Here is a tiny trained network, its code and every weight. The questions are about switching its units off for an input and a target symbol, where a switched-off unit gives its printed mean instead of its output.

import numpy as np


def w(rows, s, z=0):
    codes = np.array(rows[::2]) - 128.0
    scale = np.full(codes.shape[1], s)
    scale[-1] = z or s
    return codes * scale


def norm(h):
    return h / np.sqrt((h * h).mean(-1, keepdims=True) + 1e-5)


def f(y):
    return y / 2 * (1 + np.tanh(0.7978845608 * (y + 0.044715 * y**3)))


def softmax(a):
    e = np.exp(a - a.max(-1, keepdims=True))
    return e / e.sum(-1, keepdims=True)


def log_softmax(a):
    a = a - a.max(-1, keepdims=True)
    return a - np.log(np.exp(a).sum(-1, keepdims=True))


def net(x, mask):
    ids = ['ΔΦαγεζηλμστ'.index(c) for c in x.split()]
    T = len(ids)
    res = E[ids] + P[:T]
    r = norm(res)
    for j in range(2):
        rows = slice(3 * j, 3 * j + 3)
        q, k, v = (r @ M[0][rows].T for M in (Q, K, V))
        z = softmax(np.where(np.tri(T) > 0, q @ k.T / 3**0.5, -1e9)) @ v
        o = O[0][rows]
        res = res + np.where(mask[j], z, o[:, -1]) @ o[:, :-1]
    y = f(norm(res) @ A[0][:, :-1].T + A[0][:, -1])
    res = res + np.where(mask[2:10], y, B[0][:, -1]) @ B[0][:, :-1]
    return log_softmax(norm(res)[-1] @ U[:, :-1].T + U[:, -1])


Q, K, V, O, A, B = {}, {}, {}, {}, {}, {}
E = w([
[177,136,189,101,135],'Δ',
[110,120,118,182,98],'Φ',
[84,248,238,133,47],'α',
[99,156,134,155,88],'γ',
[137,253,94,164,116],'ε',
[159,149,140,211,190],'ζ',
[127,90,111,162,105],'η',
[100,113,90,163,110],'λ',
[229,110,139,90,89],'μ',
[174,116,102,176,120],'σ',
[91,108,53,71,173],'τ',
],0.018)
P = w([
[164,106,99,135,2],'0',
[246,58,86,109,86],'1',
[204,85,108,101,107],'2',
[95,114,170,123,130],'3',
[132,74,152,168,136],'4',
[199,20,134,141,69],'5',
],0.0057)
Q[0] = w([
[223,175,126,76,86],'H0',
[59,186,33,121,175],'H0',
[190,215,72,102,218],'H0',
[223,152,91,228,2],'H1',
[57,124,203,140,174],'H1',
[124,129,227,111,136],'H1',
],0.0062)
K[0] = w([
[69,154,192,136,111],'H0',
[176,173,34,161,158],'H0',
[162,122,8,157,2],'H0',
[78,197,156,76,222],'H1',
[229,13,49,156,54],'H1',
[143,18,122,90,133],'H1',
],0.007)
V[0] = w([
[3,126,158,129,52],'H0',
[159,72,46,222,164],'H0',
[137,28,254,97,136],'H0',
[100,247,180,187,183],'H1',
[125,128,253,90,98],'H1',
[61,214,92,57,177],'H1',
],0.0095)
O[0] = w([
[143,78,56,209,42,66],'H0',
[218,102,178,123,94,254],'H0',
[217,244,4,100,213,64],'H0',
[102,195,254,89,38,127],'H1',
[62,195,81,154,119,46],'H1',
[67,35,153,115,198,30],'H1',
],0.0094,0.0075)
A[0] = w([
[160,114,110,34,200,192],'N0',
[98,141,178,91,151,128],'N1',
[130,108,83,3,135,135],'N2',
[82,61,120,167,127,174],'N3',
[87,82,106,60,104,71],'N4',
[30,125,130,126,145,134],'N5',
[143,103,161,176,165,167],'N6',
[132,184,137,154,40,255],'N7',
],0.011,0.0067)
B[0] = w([
[50,157,119,24,75,183],'N0',
[9,118,101,141,89,139],'N1',
[128,81,134,143,33,155],'N2',
[83,149,126,63,155,163],'N3',
[109,129,117,238,36,129],'N4',
[127,135,47,115,156,124],'N5',
[76,117,131,77,222,181],'N6',
[85,145,142,154,255,254],'N7',
],0.0086,0.0094)
U = w([
[146,84,114,166,90,13],'Δ',
[177,147,71,125,101,44],'Φ',
[182,123,123,176,71,106],'α',
[35,38,136,27,101,232],'γ',
[92,185,255,75,66,202],'ε',
[111,216,58,40,175,16],'ζ',
[171,155,224,79,173,251],'η',
[18,238,86,125,124,46],'λ',
[71,100,107,207,102,206],'μ',
[17,157,94,183,103,40],'σ',
[64,25,116,72,167,115],'τ',
],0.0096,0.0019)

Each question gives the input, a string of symbols that net reads in full, and the target symbol t.
The units are the heads (3 rows each of Q, K, V and O) and the neurons (one row each of A and B). Each row of codes is followed by its name. A weight is (code - 128) times the scale printed after its matrix; where a second scale follows, it is the last column's (O, A, B and U).
mask holds one flag per unit, heads first, then neurons. A switched-off unit (its flag False) gives its mean, the last column of its rows in O or B, instead of its output. The means were averaged over made-up inputs and are rounded, as every weight is.
A unit's drop is (log p(t) with every unit on - log p(t) with that unit switched off) / (log p(t) with every unit on - log p(t) with every unit switched off).
The circuit of an input: a set's keep is (log p(t) with only the set's units on - log p(t) with every unit switched off) / (log p(t) with every unit on - log p(t) with every unit switched off). Starting from all 10 units, units are removed one at a time, each time the one whose removal leaves the highest keep (on an exact tie, the one counted first), for as long as the keep stays at least 0.8.
circuit, biggest first: the units of the circuit, biggest drop first
top k neurons: the k neurons with the biggest drops, biggest first
heads that matter: for each layer, one digit per head in row order, 1 if its drop is at least 0.15 and else 0, layers parted by /
drop of u: that unit's drop, to one decimal
input σ τ μ, target γ: circuit, biggest first	[H1; N0]
input Φ Δ η μ τ γ, target γ: heads that matter	01
input τ τ η ζ ζ Φ, target η: heads that matter	10
input ζ μ τ γ Δ, target ζ: heads that matter	10
input μ σ Φ α η η, target λ: circuit, biggest first	[H1; H0]
input μ τ σ, target γ: circuit, biggest first	[H1; N0; N7]
input γ μ Δ σ, target ζ: heads that matter	10
input γ σ γ Δ η, target ζ: circuit, biggest first	[H0]
input τ ζ ζ σ γ λ, target η: heads that matter	00
input ζ ε ζ, target ε: heads that matter	11
input Δ ζ α μ, target λ: heads that matter	11
input ζ σ γ Φ, target η: top 2 neurons	[N7; N0]
input σ Δ σ, target ζ: circuit, biggest first	[H0; H1]
input τ γ γ, target τ: circuit, biggest first	[H1]
input τ τ Δ ζ, target τ: heads that matter	01
input ζ ζ τ, target ε: heads that matter	01
input μ τ Φ, target γ: heads that matter	01
input σ τ η λ, target τ: heads that matter	01
input λ ζ ζ ζ σ, target ε: drop of H1	1.2
input ε τ Φ, target γ: circuit, biggest first	[H1]
input γ ζ α, target λ: drop of H0	0.6
